Below is a small trained network, with its code and all its weights. Each question gives an input and a target symbol and asks what happens when units are switched off, that is, made to give their printed mean instead of their output.

import numpy as np


def w(rows, s, z=0):
    codes = np.array(rows[::2]) - 128.0
    scale = np.full(codes.shape[1], s)
    scale[-1] = z or s
    return codes * scale


def norm(h):
    return h / np.sqrt((h * h).mean(-1, keepdims=True) + 1e-5)


def f(y):
    return y / 2 * (1 + np.tanh(0.7978845608 * (y + 0.044715 * y**3)))


def softmax(a):
    e = np.exp(a - a.max(-1, keepdims=True))
    return e / e.sum(-1, keepdims=True)


def log_softmax(a):
    a = a - a.max(-1, keepdims=True)
    return a - np.log(np.exp(a).sum(-1, keepdims=True))


def net(x, mask):
    ids = ['ΓΘΨΩαβδζηλτ'.index(c) for c in x.split()]
    T = len(ids)
    res = E[ids] + P[:T]
    q, k, v = (norm(res) @ M[0].T for M in (Q, K, V))
    z = softmax(np.where(np.tri(T) > 0, q @ k.T / 3**0.5, -1e9)) @ v
    res = res + np.where(mask[0], z, O[0][:, -1]) @ O[0][:, :-1]
    y = f(norm(res) @ A[0][:, :-1].T + A[0][:, -1])
    res = res + np.where(mask[1:17], y, B[0][:, -1]) @ B[0][:, :-1]
    return log_softmax(norm(res)[-1] @ U[:, :-1].T + U[:, -1])


Q, K, V, O, A, B = {}, {}, {}, {}, {}, {}
E = w([
[133,124,154,158,198,159,107],'Γ',
[121,92,177,130,104,45,31],'Θ',
[106,80,146,123,121,92,6],'Ψ',
[135,118,184,136,167,45,69],'Ω',
[135,135,123,178,94,221,99],'α',
[185,172,164,181,51,126,73],'β',
[116,114,105,147,33,185,31],'δ',
[55,98,139,102,232,93,150],'ζ',
[39,64,85,126,143,199,62],'η',
[101,157,136,158,37,132,191],'λ',
[138,176,176,135,111,16,183],'τ',
],0.016)
P = w([
[105,74,175,176,120,127,171],'0',
[70,182,139,188,154,135,130],'1',
[61,207,169,123,131,164,131],'2',
[124,98,208,69,98,170,166],'3',
[180,68,166,174,147,151,166],'4',
[102,165,92,212,157,117,143],'5',
[111,224,5,34,109,128,148],'6',
[126,157,171,7,100,185,155],'7',
[81,118,220,123,108,155,150],'8',
[86,95,148,197,131,82,163],'9',
],0.011)
Q[0] = w([
[71,220,177,99,123,149,90],'H1',
[189,94,146,4,106,166,158],'H1',
[76,240,89,114,139,121,85],'H1',
],0.037)
K[0] = w([
[177,110,21,118,143,103,140],'H1',
[89,143,103,252,147,102,114],'H1',
[196,34,130,148,122,132,163],'H1',
],0.04)
V[0] = w([
[81,116,116,109,244,91,196],'H1',
[185,226,201,131,131,38,139],'H1',
[204,89,127,121,196,93,5],'H1',
],0.014)
O[0] = w([
[105,109,35,215,143,36,128,24],'H1',
[63,253,114,176,157,148,99,253],'H1',
[134,120,201,240,174,164,126,187],'H1',
],0.011,0.006)
A[0] = w([
[160,131,133,130,164,163,183,82],'N1',
[166,62,95,127,162,145,132,1],'N2',
[86,169,89,103,119,125,147,163],'N3',
[115,135,138,82,227,89,168,153],'N4',
[179,190,173,143,102,64,204,141],'N5',
[148,85,158,126,121,155,162,7],'N6',
[82,84,114,88,221,146,90,159],'N7',
[143,124,81,82,99,118,186,147],'N8',
[133,152,117,166,82,162,251,112],'N9',
[141,137,98,75,119,137,131,70],'N10',
[127,112,84,185,132,109,144,91],'N11',
[159,111,145,90,124,126,107,75],'N12',
[74,81,110,146,101,182,95,106],'N13',
[130,131,111,149,59,160,137,161],'N14',
[147,124,179,122,135,161,129,64],'N15',
[182,153,147,158,42,76,83,133],'N16',
],0.024,0.0051)
B[0] = w([
[112,121,163,86,125,94,74,153],'N1',
[91,131,5,177,128,236,191,149],'N2',
[89,111,90,27,227,141,187,211],'N3',
[141,88,140,75,18,156,76,166],'N4',
[44,166,47,89,169,114,123,191],'N5',
[113,107,157,99,240,127,159,181],'N6',
[134,81,48,173,56,118,185,179],'N7',
[160,177,155,184,151,19,128,219],'N8',
[224,105,151,126,76,126,208,171],'N9',
[137,148,196,124,89,117,193,193],'N10',
[84,93,248,111,95,130,73,221],'N11',
[61,170,137,127,135,218,146,194],'N12',
[149,144,96,34,169,145,147,166],'N13',
[71,123,143,129,52,127,108,170],'N14',
[210,143,95,178,92,86,57,255],'N15',
[210,107,44,123,86,155,148,191],'N16',
],0.024,0.0076)
U = w([
[38,160,192,198,126,169,144,66],'Γ',
[239,93,144,134,201,66,107,89],'Θ',
[191,77,112,177,182,138,190,124],'Ψ',
[97,89,184,168,146,20,68,118],'Ω',
[191,113,253,105,162,192,137,28],'α',
[199,220,101,187,56,131,102,97],'β',
[153,186,166,44,117,229,37,31],'δ',
[124,52,164,113,36,139,107,99],'ζ',
[121,113,69,92,186,192,117,252],'η',
[170,167,203,131,88,82,216,251],'λ',
[114,187,112,58,167,45,125,247],'τ',
],0.0077,0.0034)

Each question gives the input, a string of symbols that net reads in full, and the target symbol t.
The units are the heads (3 rows each of Q, K, V and O) and the neurons (one row each of A and B). Each row of codes is followed by its name. A weight is (code - 128) times the scale printed after its matrix; where a second scale follows, it is the last column's (O, A, B and U).
mask holds one flag per unit, heads first, then neurons. A switched-off unit (its flag False) gives its mean, the last column of its rows in O or B, instead of its output. The means were averaged over made-up inputs and are rounded, as every weight is.
A unit's drop is (log p(t) with every unit on - log p(t) with that unit switched off) / (log p(t) with every unit on - log p(t) with every unit switched off).
The circuit of an input: a set's keep is (log p(t) with only the set's units on - log p(t) with every unit switched off) / (log p(t) with every unit on - log p(t) with every unit switched off). Starting from the 12 units with the biggest drops (on a tie, the unit counted first), units are removed one at a time, each time the one whose removal leaves the highest keep (on an exact tie, the one counted first), for as long as the keep stays at least 0.8.
units of the circuit, in order: the units of the circuit, biggest drop first
most important unit: the unit with the biggest drop
k most important neurons: the k neurons with the biggest drops, biggest first
drop when u is switched off: that unit's drop, to one decimal
input Θ Ω Γ, target β: most important unit => N11
input ζ η β Θ Γ Ω λ η Ω λ, target Ψ: units of the circuit, in order => (H1, N2)
input β Ω δ Ψ Ω Γ Ω δ, target ζ: 4 most important neurons => (N11, N14, N16, N3)
input ζ ζ Θ ζ α Γ, target Ω: units of the circuit, in order => (H1, N11)
input β Ψ η Ω λ Θ Ω Θ, target β: units of the circuit, in order => (N11, N3)
input τ η δ δ δ Ω, target α: 2 most important neurons => (N6, N12)
input Ω ζ Γ Θ Θ Ω η λ β δ, target λ: units of the circuit, in order => (H1, N10)
input η Ω δ Θ Γ λ η τ η Ω, target η: units of the circuit, in order => (H1, N3)
input Γ Ψ Ω τ Γ Ω Θ, target ζ: units of the circuit, in order => (H1, N11, N16)
input τ Ω Ψ δ τ Θ δ λ, target β: units of the circuit, in order => (H1, N15)
input Ψ Γ λ α ζ Ψ, target λ: units of the circuit, in order => (H1, N10, N8)
input λ λ Ω Ψ β Θ, target Θ: units of the circuit, in order => (H1, N6, N15)
input δ Ω ζ Ω Θ λ β α, target τ: 2 most important neurons => (N3, N8)
input Γ α ζ λ δ Ω η Ψ Ω, target η: most important neuron => (N2)
input τ δ δ α α Ψ Ω, target λ: 3 most important neurons => (N10, N8, N11)
input Θ Θ δ τ λ α, target η: 2 most important neurons => (N3, N8)
input τ Ω ζ ζ, target Γ: 2 most important neurons => (N15, N16)
input Ψ Γ λ Ω Ψ, target λ: 3 most important neurons => (N10, N8, N5)
input Θ Ω Ω Ψ, target Γ: 2 most important neurons => (N15, N8)
input β ζ Ω, target δ: most important neuron => (N8)
input Ψ Ω δ ζ δ Ψ Γ Θ β, target ζ: 2 most important neurons => (N11, N16)
input λ Ω Ω Ω Ω λ Ψ α, target λ: 2 most important neurons => (N10, N8)
input Ω Θ α τ, target β: 4 most important neurons => (N3, N9, N15, N6)
input α λ η, target λ: 4 most important neurons => (N10, N8, N7, N3)
input ζ λ Θ Ω Ω λ Θ, target Γ: drop when N15 is switched off => 0.2
input Θ α λ β Ψ, target τ: drop when N9 is switched off => 0.1
input ζ Ω Γ ζ Ω β Γ, target Γ: drop when N8 is switched off => 0.1
input Ω Ω Ω Θ β ζ λ β Γ Γ, target δ: drop when N8 is switched off => 0.2
